In the rows, 128 means zero.
Each row is followed by its group and then its class within the group.
[175 107 186 157 178 105 129 103  96 133 174  99 112  98 105 146 168 126
 102 149 105 106 127 121 123 161 154 116 141 119 159 150 105  97 103 161
 127 155 104 136  94 134 202 118 181 138 144 133 175  83 109 167 188 156
 136 143 126 134 125  38 212 112   4 198  90 196 160 129 133 109  81  94
  36 127 149 158 137 115  98 167 122 133 134  77 168  76  90 179 129  83
 100 134 105 125 162  55 103 195 128 143 178 106  89 120  94  77  11 158
 158 119 116 134 105 122  98  81  95 133 107 191  98 126 129  95 141 184
 140 103  82 174 152  90 184 161 146 136 101 122 114  98 156 140 152  89
 143 163  99  53 108  94 106 171 101 154 125 131]
L/G
[151  94 110 168 125 133 128  88 109 138  90  59  98  94 106 148 179 171
  77 102 131 150 169 121 112  78 144 138 124 116 146 155 146 120  77 113
 159 123 128 183 134 154 154 109 140 245 124 108 150  99 139 156 160  91
 112 119 108 151 142  78 114 131 128 141 106 171 122 154 123 119 148  53
  98 136 124 133 101 100 150 120 146  90 133 136 166 125 143 120 145  59
 131 103 124 126 183 129 121  66 130 156 158 157 114  63 158  59 101 193
 166  98 135 168 115 142 125 127 114 111 117 118 115  22 143 101 120 101
 115 152 160 122 173 128  91 118 148 180 108 135 117  96 140 180 103 127
 122 137  92  90 117 127 133 179 131 141 113 135]
X/W
[151  97 149 188 127 114 120 120  94 167 119  99 124 106 128 151 156 159
 109 132 112 135 152 135  67 157 145 120 136 143 143 136 153 145  99 106
 150 155 144 125 126 146 141 118 154 165 126 112 141 109 132 128 158 103
 124 134  83 134 181  76 132 119 131 128 123 157 111 159 132 117 115  42
  99 167 128 104 140 144 157 142 135  96  99 100 125 108 142 174 125  57
 126 115 150 146 163 124 135  72 120 155 147 137 112  75 120  93 125 173
 155 102 134 100 111 136 129 116 128 110 115 149 121  98 178 131 105 110
 138 167 139 146 169 117 102 132 114 190 102 134  93 101 140 139 123 136
 133 128 110 112 136 122 137 141 128 133 112 120]
X/E
[186  88 151 156 136 107 125  98 113  98 137 110 112 126 142 133 161 112
 118 174 151 115 122 133 127 155 125 131 125 108 144 157 120 172 123 145
 107 127 119 141 128 130 153 126 151 164 129 124 145 123 101 141 120 169
 138 148 133 141 110  93 160 133  79 127 100 170 120 146 125 112 117 170
  79 159 155 144 137 140 111 159 156 104 175  95 135 131 129 126 113  99
 115  93  82 116  98  91 123 130 118 177 157 146 112 109 127 103 155 139
 126 117 115 158 127 143 131 123 109 119 129 136 108 161 102 131 105 152
 143  71 133 127 133 139 136 108 138 113  88 137 158 109 148  57 134  69
 137 138 116  84 102 110 134 128 116 141 117 125]
L/Y
[139 185 135 134 129 124 127 112 174 116 195 164 136 141 116 110 106 120
 133 107 115 134  80 120 137  98 164 124 118 133 123  86 153 140 149 146
 138 133 141 143  81  88 129 110  92 140 118 126 121  93  83 126 141 143
 138 136 159 119 141 150 112 140  57 106 104 121 131 118 165 130 135 141
 169 102 105 159  99 101  88 136 149 156 131 117 186 114 106 111  95 169
 124 136 156 127 104 169 143 137 141 134 117 149 127 129 107  81 179 119
 156 147 117 193 127 104 104 104 116 169 123 144 134 102  89 114 146 141
 127 149 136 127  76 143 166  87 118  97 153  85 154 133 115 157 122 126
 112 161 141 195 148 194  67 154 116 104 121 161]
S/U
[164 150 140 118 124 131 124 130 188 142 161 156 119 132 108 120 135 119
 140  89 113 129  94 114 170 127 145  97 125 152 106  92 126 111 162 123
 149 131 144 122 116 143 143 101  86 104 130 116 146 107 117  91 135 118
  67 125 128 130 127 168 105 119 106 126 133 127 143  99 136 130 118 127
 158 142 108 156 126 113 128 114 138 174 139 104 153 142 131 109 109 156
 142 126 153 126 112 140 128 161 143 142  95 144 158 102  88  79 191 110
 187 118 142 153 133 108 118 130 124 180 126 140 173 109 142 145 137 140
 138 136 139 124  87 109 149  94 116  84 156 104 141 159 131 171 144 142
 101 119 147 201 140 172  63 134 119 114 135 146]
S/U
[139 120 118 162 147 125 130 102 100 157  99 127 107 105 112 134 166 136
 109  88 133 152 118 108 151 133 132 140 108 127 150 111 124 129  97 108
 132 120 125 140 125 133 128  87 128 187 125 135 163 110 128 147 153 137
 107 122 133 132 124 103  96 138 140 128 114 124 122 117 153 131 185 100
 146 120 131 124 128 122 125 103 122 107 162 159   4 105 115 137 100 109
 118  87 111 132 162 179 115  71 142 187 208 170 108 103 134  81 131 150
 136 148 127 158 134 133 137 107 128 120 122 116 163  65 102  80 130 128
 111 131 163 123 135 149 121 116 125 118 126 127 137 102 100 165  87 113
  96 154  94 158 114 121 116 166 142 118 109 125]
A/M
[ 88 110 134 170 155 133 121 139 122 159  70 110 137 105 125 142 154 138
 136 137 126 114 146  97 198 124 161 148 141 133 167 130 115 125 107 122
 130 140 107 143 111 126 145 104 163 144 127 129 153 134 130 185 180 144
 113 113 117  81 157  91 127 137 115 131 140 139 148 128 139 134 142  96
 162 106 117  98 119 124 115 117 113  98 149 155 146 113  70 158 120 122
 108 116 100 136 168 120 125 122 141 146 167 133 126 131 107 105  86 145
 139 149 114 102 112 137 149  84 142 105 114 139 120  94 120 122 148 151
 127 136 161 128 139 132 134 117 139 138 102 123 122 117 127 144 111 120
 104 138 107  98 104 114 142 161 123 106 108 118]
A/M
[150 122 122  96 110 123 131 122 153 119  91 129 143 132 124 125 149 129
 129 128 156 140 120 105 167 105 124 124 122 134 107 130 115 148 133 111
 150 117 128 125 141 151 157 130  87 161 121 114 134 129 156 137  92 126
 111 112 122 147 135 167  86 142 172 120 137 123 136 122 108 116 118 155
 143 152 134 136 122 126 111 129 127 121 172 117 129 179 151 107 130 115
 169 114 129 109 128 122 120 116 151 145 116 107 170 110 136  81 203 119
 155 129 143 156 128 131 142 168 123 136 137 137 124  96 165 162 118 109
 117 147 147 127 125 102 100 104 138  91 142 144 142 159 118 130 122 158
  84 101 122 172 140 122 140 132 149 151 121 122]
S/B
[108 102 113 139 121 150 128  98 104 143  72 126 128  99  94 140 155 146
 137 116 145 131 167  78 174 121 142 138 110 143 143 127 131 121 115 132
 128 120 106 122 137 146 126 125 113 120 128 130 115 109 207 145 139 119
 113 123 126 128 162 130 133 114 138 133 128 109 139 100 148 122 159  85
 154 101 135 120 125 134 144 102 100  96 142 129 143 133  99 131 148 120
 116 132 110 144 162 159 127  83 116 138 190 122  93 115 127  98 149 131
 145 137 144 127 123 134 117 118 127 104  96 107 135  86 171 111 140 120
 106 143 136 118 125 135 125 133 138 131 129 130 125 125 107 140  93 155
 101 141 125  94 131 113 175 167 136 151 134 128]
A/M
[119  83 145 164 146 100  98 108 119 175  63 116 154 100 135 151 169 168
 154 151 135 142 152 115 194 119 151 129 131 129 170 111 145 146 101 125
 128 140 108 130 148 114 112 111 111 108 122 135 158 109 181 150 186 158
 123 121 116 106 177 115 138 116 136 138 171 129 123 130 160 127 122  82
 170 111 137  94 145 144 130 101  95 102 186 132 128 139  96 162 107 125
 113 121  90 145 168 113 132 104 109 171 180 107 118 121 107 108 148 132
 135 168 121  91 112 134 127  98 117 111 111 108 143 146 165 119 144 151
 131 147 136 136 116 157 133  92 147 157 110 128 118 106 121 130 113 120
 130 119 121  81 114 115 146 130 140 127 126 129]
A/M
[164 145 150 132 127 122 126  84  91  85 129 142 132 138 118 128 168 135
 112 158 157  98 117 124 106 140 169 164 126 144 146 148 118 151 121 167
 124 152 112 131  99 128 148 120 154  97  98 118 145 110 151 142 104 156
 135 147 115 124 132 105 193 108  67 165 100 166 132 154 139 120 110 145
 105 122 162 159 148 136 144 154 124 122 169  68 107 142 143  97 125 116
 117 101  97 130 127  70 107 128 118 149 142  84 131  96 111  76 223 125
 152 142 137 109 131 119  98 119 107 111 120 123 124 165 191 125 114 149
 137 130 118 174 145 119 133 138 141 122 101 137 126 143 180 128 164  92
 125 118  97  74 101  92 136 131  99 163 115 149]
L/G
[ 89 133 112 176  87 129 122 135 109 174 114 103 128  75 123 145 136 103
 109 127  82 153 149  89 184 134 202 138 132 102 179 126 142  92 111 131
 135 122 104 124 130 135 119  82 150 164 120 112 125 103 111 149 192 115
 109 166 132 131 176  83 165 120  68  91 124 163 136 127 120 114 180 100
 182 138  95 138 136 121 120 120 123  83  92 164 143  85  61 187 151 135
  99 120 127 174 169 197 156 127 141 162 194 132  95 115 118 139  94 167
 142 110 105 120 146 115 132  68 112  23 118 161 104  86  82 128 125 120
 144  95 167  91 164 101 193 122 132 182  79 117 114  93 121 101 109 130
 133 165 126  53 114 161 139 181 123 103 109 110]
A/Z
[135 145 147 174 118 122 120 115 149 143  98 114 137 129 121 134 157 124
 100 114 145 145 135 115 133 139 178 141 113 153 168 119 138 140 115 125
 136 123 147 141 131 138 144 118 128 177 138 139 125 100 153 158 141 130
 109 144 128 137 156 118 134 116  91 109 129 144 128 139 133 124 174 126
 142 144 146 143 116 132 160 160  90 112 142 135 151 119 101 155 103 107
 109 124 128 130 129 163 131  87 113 170 177 112 126 107 128 106 188 146
 158 140 113 139 146 119 132 111  98 132 110  98 149  88 123 110 119 144
 132 125 134 163 116 126 137 127 152 118 106 125 132 109 100 131  98 137
  68 141  96 112 125 140 135 142 122 135 122 131]
A/M
[120 161 103 113 143 156 136 138 115 149 118 137 122 117 126 143  59 125
 131 103 114 112 133 121 155 134 145 140 109 122 136  97 117  89 135 145
 127  92 125 145 109 147 131 131 107 147 121 110 127 119 158 156 134 138
 114 110 126 136 120 147 124 118  95 141 127 126 147 102 116 117 155 156
 143 107 122 126 117 130 103 136 163 146  83 145 152 127 111 116 139 137
 129 125 127 132 138 143 125 184 154 106 150 135 119 161 116 104 106 144
 169 119 133 212 135 111 118 115 125 125 120 130 114  91 119 109 135 133
 114 112 120 136 113 119 175 145 137  92 156 112 144 127 128 164 126 146
 106 136 139 142 126 138 145 141  94 131 122 142]
S/R
[ 73 103 112 153 119 119 118 138 132 141  96 116 138 128 122 131 125 128
 136 128  98 102 144  97 183 124 159 107 106 126 152 131 121 137 129 111
 120 105 103 131 118 149 122 105 109 132 128 118 132 116 130 154 142 138
 127 114 124 118 134 117 157 121  91 118 139 141 144 103 132 135 168 121
 154 134 118 131 124 127 108 110 132 106 111 157 121 109  91 158 137 129
 109 120 111 140 145 153 129 133 122 123 155 143 106 143 101 129  87 144
  92 122 132  85 115 122 101 100 139 107 121 152 105 108 133 139 139 147
 140  79 153 118 175 120 148 150 125 129 100 143 137 138 124 104 130 127
 124 135 149  90 119 118 164 160 122  99 108  99]
A/Z
[125  88 141 217 134 125 137 117 103 108 163 119 141 109 114 140 139 132
 127 148 126  92 141 155 138 148 199 117 150 116 164 128 113 132 111 147
 137 162 126 164 109  99 155  99 146 163 114 134 153  80  80 170 187 137
 148 140 129 107 134  82 204 126   7 155 131 197 146 165 132 117 126 117
 129 100 114 160 111 113  96 139 142 117 138 102 137  83 107 142 104  88
  87 114 110 145 168 106 109 166 132 163 212 131  89  91 104  85 131 183
 164 117 138 103 117 107  78  90 119 128  97 176  96 119 135 108 126 178
 137 125 139 151 146 113 146 141 114 163  80 113 113 121 167 166 139  91
  59 142  94  96 118 119 115 137  97 114 103 144]
L/Y
[182 149 145 135 164 124 134  95 114 110 176 137  99 114 105 135 127 117
  99 130 119 109 109 125 142 146 157 110 136 129 129 117 106 146 123 152
 118 144 129 136 109 137 145 114 154  86 121 154 159  87  86 129 163 153
 149 157 146 121 115 105 204 145  35 173  95 167 138 130 121 121  95 151
  79  88 147 171 123 112  94 120 138 164 133  68 183  75 132 123 122 105
 117 117  98 115 145 108 120 176 157 157 130 143  84 120  87  88 120 145
 162 111 137 137 121 123  91  97 117 107 121 161 120 147 127 112 132 159
 132 129 117 137 128 157 166 156 112 128  89 151 119 113 163 162 152  83
 172 142  84  92 114 112  97 151 113 164 130 139]
L/G
[109 103 133 192 154 123 129 142 115 161  68  97 126  93 116 151 147 142
 105 124  25 135 162 121 156 138 137 133 139 117 134 117 133 121 102  97
 136 119 120 134 120 148 149 135 150 224 125 108 149 106  99 171 168 140
 105 107 133 148 139 114 107 122 112 129 135 169 148 141 148 124 165  70
 136 171  98 107  94 120 127 167 129 111 103 169 169 109 106 184 114  74
 145 104 146 140 166 158 122 118 137 141 163 167  79 105 141 115  66 151
 134 135 117  98 118 131 144 113 128 131 118 151 117  66 115 110 131 155
 133 114 143 136 152 108 117 125 122 156 113 154  99 103 133 155 107 135
  78 117  85 120 135 168 121 132 140 107 107 119]
A/M
[114  91 136 165 126 118 123 119 136 146  81  90 119 100 128 148 149 132
  77 130 104 141 163 125 171 144 148 143 140 122 158 133 126 115  86 111
 147 107 134 125 128 135 153  93 146 219 129 108 153 104 105 149 183 124
 132 114 138 118 133  79 111 149  84 106  98 189 134 136 127 147 149 101
 156 148  96 108 135 127 118  94 148  96 149 144 149 117 117 151  97 101
 104  84 118 133 180 143 141 100 143 167 145 187 107  96 137 100 103 170
 140 106 118 138 139 130 141 106 137 107 129 174 112  79 101 143 114 129
 136 119 180  99 158 131 128 115 125 158 103 132 134 124 129 138 116 116
 128 150  96 144 131 133 103 155 130 108 104  98]
A/Z
[121 132 135 135 157 123 115 131 146 154  81  80 129 101 108 131 152 133
 131 117 119 130 136 139 234 128 155 149 117 125 132 115 129 108 119 103
 144  96 113 131 126 109 153  85 138 228 128 108 172 107 147 168 197 141
  82 106 135 137 159 126  89 143  81 141 136 162 164 119 134  93 103  93
 163 118 118 142 143 112 114 125 132 110 168 163 197 159  94 148 105 133
 140 111 130 121 160  99 149 165 154 152 160 151 134 110 111  45  84 156
 168 135 135 166 147 126 130 104 121 135 127 166 136  73 122 116 145 152
 124 155 149 132  99 142 154   4 133 119 151 116 121 129 141 185  82 120
  97 156 110 156 149 164  74 168 114 103 123 135]
S/B
[108 121 153 228 170 100 118 102  98 192  91  62 109  98 105 160 160 155
  76 140  77 115 162 121 136 166 186 163 126  97 195 148 130  78  57 130
 152  85 109 156  95 144 141  84 178 252 162 101 157 100  66 201 187 137
 116 114 119 144 154  35 145 141  20 116  91 190 126 146 187  93 187  51
 120 169 107 145 112 125 117 158 147  97 106 178 191  68  58 196 119  81
  67  95 128 146 172 163 138 104 128 164 243 160  67 119 131  87   4 200
 151 103  86 124 125 122 116  60 117  85 123 169  99   4  74 122 133 177
 141  80 128 127 177 146 167 135 159 185  77 150 100  83 125 152  94 125
  97 191 109  98  98 163 118 170 113  88  95 129]
A/Z
